Here is a tiny trained network, its code and every weight. The questions are about switching its units off for an input and a class, where a switched-off unit gives its printed mean instead of its output.

import numpy as np


def w(rows, s, z=0):
    codes = np.array(rows[::2]) - 128.0
    scale = np.full(codes.shape[1], s)
    scale[-1] = z or s
    return codes * scale


def f(y):
    return y / 2 * (1 + np.tanh(0.7978845608 * (y + 0.044715 * y**3)))


def log_softmax(a):
    a = a - a.max(-1, keepdims=True)
    return a - np.log(np.exp(a).sum(-1, keepdims=True))


def net(x, mask):
    res = np.array(x, float).reshape(1, 3) / 4 @ E
    y = f(res @ A[0][:, :-1].T + A[0][:, -1])
    res = res + np.where(mask, y, B[0][:, -1]) @ B[0][:, :-1]
    return log_softmax(res[-1] @ U[:, :-1].T + U[:, -1])


A, B = {}, {}
E = w([
[36,233,152,156],'x0',
[133,140,107,5],'x1',
[193,227,54,134],'x2',
],0.013)
A[0] = w([
[44,142,168,40,117],'n0',
[132,129,68,46,208],'n1',
[109,116,156,219,70],'n2',
[123,158,90,187,55],'n3',
[113,130,125,119,111],'n4',
[171,226,83,106,2],'n5',
[119,63,191,134,166],'n6',
[115,208,161,173,9],'n7',
[81,123,210,163,34],'n8',
[56,124,147,65,111],'n9',
[66,146,189,51,118],'n10',
[217,139,128,101,49],'n11',
[163,117,96,184,142],'n12',
[140,136,82,36,23],'n13',
[165,71,132,98,49],'n14',
[106,193,153,165,176],'n15',
[104,160,110,152,157],'n16',
[116,35,216,157,58],'n17',
[188,64,145,89,91],'n18',
[142,201,24,125,227],'n19',
[79,193,135,163,157],'n20',
[99,152,147,115,151],'n21',
[155,149,104,2,13],'n22',
[115,61,151,156,48],'n23',
[147,143,112,36,160],'n24',
[130,186,73,114,35],'n25',
[88,140,173,70,111],'n26',
[176,63,126,94,218],'n27',
[193,135,85,164,116],'n28',
[233,103,162,150,167],'n29',
[157,90,81,141,164],'n30',
[132,76,112,98,54],'n31',
],0.012,0.0096)
B[0] = w([
[214,158,43,175,186],'n0',
[83,86,95,70,217],'n1',
[60,56,119,30,198],'n2',
[147,188,177,209,155],'n3',
[120,131,121,143,125],'n4',
[25,52,116,16,179],'n5',
[52,103,143,91,214],'n6',
[126,161,229,155,167],'n7',
[111,114,67,112,181],'n8',
[165,166,34,194,168],'n9',
[210,152,36,176,180],'n10',
[161,177,151,187,164],'n11',
[240,210,122,254,179],'n12',
[117,149,227,119,166],'n13',
[100,90,67,99,159],'n14',
[65,70,129,50,208],'n15',
[106,102,112,67,169],'n16',
[78,148,213,91,216],'n17',
[71,74,131,88,189],'n18',
[165,169,196,199,253],'n19',
[50,83,134,70,211],'n20',
[138,128,98,127,157],'n21',
[100,140,210,119,183],'n22',
[127,133,208,150,167],'n23',
[71,100,133,48,200],'n24',
[56,95,112,79,154],'n25',
[185,163,70,158,158],'n26',
[101,156,184,125,232],'n27',
[137,159,100,168,184],'n28',
[169,157,145,185,213],'n29',
[163,167,158,168,185],'n30',
[101,90,95,87,144],'n31',
],0.0081,0.014)
U = w([
[143,152,247,109,212],'0',
[94,1,23,19,2],'1',
[245,202,4,197,159],'2',
],0.0089,0.00071)

Each question gives the input, the list of numbers given to net, and the class t.
The units are the neurons (one row each of A and B). Each row of codes is followed by its name. A weight is (code - 128) times the scale printed after its matrix; where a second scale follows, it is the last column's (A, B and U).
mask holds one flag per neuron, in row order. A switched-off neuron (its flag False) gives its mean, the last column of its row in B, instead of its output. The means were averaged over made-up inputs and are rounded, as every weight is.
A unit's drop is (log p(t) with every unit on - log p(t) with that unit switched off) / (log p(t) with every unit on - log p(t) with every unit switched off).
The circuit of an input: a set's keep is (log p(t) with only the set's units on - log p(t) with every unit switched off) / (log p(t) with every unit on - log p(t) with every unit switched off). Starting from the 12 units with the biggest drops (on a tie, the unit counted first), units are removed one at a time, each time the one whose removal leaves the highest keep (on an exact tie, the one counted first), for as long as the keep stays at least 0.8.
units of the circuit, in order: the units of the circuit, biggest drop first
k most important neurons: the k neurons with the biggest drops, biggest first
drop of u: that unit's drop, to one decimal
input [-7,-4,-8], class 0: 2 most important neurons	(n17; n23)
input [-7,-7,1], class 2: units of the circuit, in order	(n12)
input [-6,0,-7], class 0: 3 most important neurons	(n17; n27; n23)
input [6,1,5], class 1: 3 most important neurons	(n5; n15; n20)
input [0,8,5], class 0: 2 most important neurons	(n19; n13)
input [0,-5,5], class 2: 2 most important neurons	(n12; n17)
input [-5,8,4], class 0: 3 most important neurons	(n13; n22; n19)
input [-1,6,3], class 0: drop of n13	0.7
input [-3,6,2], class 0: drop of n22	0.3
input [-1,0,4], class 2: drop of n17	0.3
input [7,-5,-4], class 1: drop of n29	0.0
